Here is a tiny trained network, its code and every weight. The questions are about switching its units off for an input and a target symbol, where a switched-off unit gives its printed mean instead of its output.

import numpy as np


def w(rows, s, z=0):
    codes = np.array(rows[::2]) - 128.0
    scale = np.full(codes.shape[1], s)
    scale[-1] = z or s
    return codes * scale


def f(y):
    return y / 2 * (1 + np.tanh(0.7978845608 * (y + 0.044715 * y**3)))


def softmax(a):
    e = np.exp(a - a.max(-1, keepdims=True))
    return e / e.sum(-1, keepdims=True)


def log_softmax(a):
    a = a - a.max(-1, keepdims=True)
    return a - np.log(np.exp(a).sum(-1, keepdims=True))


def net(x, mask):
    ids = ['ΠΣΨαδεζμ'.index(c) for c in x.split()]
    T = len(ids)
    res = E[ids] + P[:T]
    r = res
    for j in range(2):
        rows = slice(2 * j, 2 * j + 2)
        q, k, v = (r @ M[0][rows].T for M in (Q, K, V))
        z = softmax(np.where(np.tri(T) > 0, q @ k.T / 2**0.5, -1e9)) @ v
        o = O[0][rows]
        res = res + np.where(mask[j], z, o[:, -1]) @ o[:, :-1]
    y = f(res @ A[0][:, :-1].T + A[0][:, -1])
    res = res + np.where(mask[2:14], y, B[0][:, -1]) @ B[0][:, :-1]
    return log_softmax(res[-1] @ U[:, :-1].T + U[:, -1])


Q, K, V, O, A, B = {}, {}, {}, {}, {}, {}
E = w([
[123,5,138,155,194],'Π',
[199,34,157,126,217],'Σ',
[120,208,136,22,118],'Ψ',
[114,102,49,86,149],'α',
[172,87,84,52,25],'δ',
[23,165,182,96,75],'ε',
[193,153,223,127,125],'ζ',
[147,214,97,213,191],'μ',
],0.011)
P = w([
[93,78,106,92,191],'0',
[86,45,25,56,253],'1',
[91,126,85,87,236],'2',
[109,165,125,116,207],'3',
[110,179,149,93,186],'4',
[129,190,180,121,162],'5',
[95,135,182,54,221],'6',
[127,156,143,100,193],'7',
[119,147,95,70,192],'8',
],0.002)
Q[0] = w([
[135,230,214,121,64],'h0',
[159,126,193,150,101],'h0',
[137,97,183,195,58],'h1',
[132,182,124,242,2],'h1',
],0.0073)
K[0] = w([
[110,121,84,136,237],'h0',
[76,148,85,83,162],'h0',
[144,121,2,127,174],'h1',
[131,20,17,33,160],'h1',
],0.0076)
V[0] = w([
[105,70,39,52,60],'h0',
[182,118,246,78,95],'h0',
[45,81,253,54,176],'h1',
[32,201,91,88,82],'h1',
],0.0068)
O[0] = w([
[231,147,75,165,31,251],'h0',
[110,246,188,170,145,11],'h0',
[143,81,254,173,81,225],'h1',
[54,136,87,193,76,136],'h1',
],0.0089,0.0014)
A[0] = w([
[72,197,122,39,69,135],'n0',
[143,85,122,117,40,132],'n1',
[140,179,161,118,37,81],'n2',
[117,144,158,134,133,138],'n3',
[166,80,152,129,111,102],'n4',
[70,134,169,145,120,254],'n5',
[191,163,105,70,162,150],'n6',
[67,79,55,128,163,195],'n7',
[113,216,163,249,157,111],'n8',
[90,123,163,83,63,74],'n9',
[142,58,161,108,117,86],'n10',
[116,216,78,79,95,99],'n11',
],0.011,0.0062)
B[0] = w([
[164,147,51,254,131,192],'n0',
[127,73,88,69,55,187],'n1',
[198,96,240,235,216,151],'n2',
[100,166,130,103,133,133],'n3',
[161,94,115,162,71,152],'n4',
[106,178,159,115,63,219],'n5',
[199,150,102,37,225,199],'n6',
[61,118,138,125,100,253],'n7',
[65,42,93,149,221,169],'n8',
[179,55,24,166,118,139],'n9',
[167,53,161,202,116,156],'n10',
[119,164,86,194,175,159],'n11',
],0.0066,0.0052)
U = w([
[72,42,162,203,111,5],'Π',
[177,92,150,134,160,44],'Σ',
[193,214,82,199,126,2],'Ψ',
[53,153,92,1,77,180],'α',
[178,112,59,144,91,205],'δ',
[67,173,146,200,36,197],'ε',
[153,201,233,50,100,212],'ζ',
[69,149,105,137,221,184],'μ',
],0.0076,0.003)

Each question gives the input, a string of symbols that net reads in full, and the target symbol t.
The units are the heads (2 rows each of Q, K, V and O) and the neurons (one row each of A and B). Each row of codes is followed by its name. A weight is (code - 128) times the scale printed after its matrix; where a second scale follows, it is the last column's (O, A, B and U).
mask holds one flag per unit, heads first, then neurons. A switched-off unit (its flag False) gives its mean, the last column of its rows in O or B, instead of its output. The means were averaged over made-up inputs and are rounded, as every weight is.
A unit's drop is (log p(t) with every unit on - log p(t) with that unit switched off) / (log p(t) with every unit on - log p(t) with every unit switched off).
k most important neurons: the k neurons with the biggest drops, biggest first
heads that matter: for each layer, one digit per head in row order, 1 if its drop is at least 0.15 and else 0, layers parted by /
drop when u is switched off: that unit's drop, to one decimal
input Ψ Ψ α μ ζ μ, target μ: heads that matter	00
input μ ε Ψ, target ε: most important neuron	(n0)
input α ε δ μ ζ ζ Σ, target ζ: heads that matter	10
input μ μ α Π μ Ψ, target μ: heads that matter	11
input δ μ μ μ, target μ: heads that matter	01
input ε Ψ Ψ α, target ε: heads that matter	01
input ζ Ψ α α ζ Σ Σ α, target ζ: heads that matter	11
input Ψ α Π μ α Ψ, target Ψ: 2 most important neurons	(n0 n11)
input Ψ ε Π Ψ, target ε: drop when n5 is switched off	0.2
input ε α Ψ α, target ε: drop when n6 is switched off	0.3
input Π μ α Π Π Ψ α Ψ, target Ψ: drop when n11 is switched off	0.1
input ζ α ζ α Σ α Σ, target ζ: drop when h0 is switched off	0.6
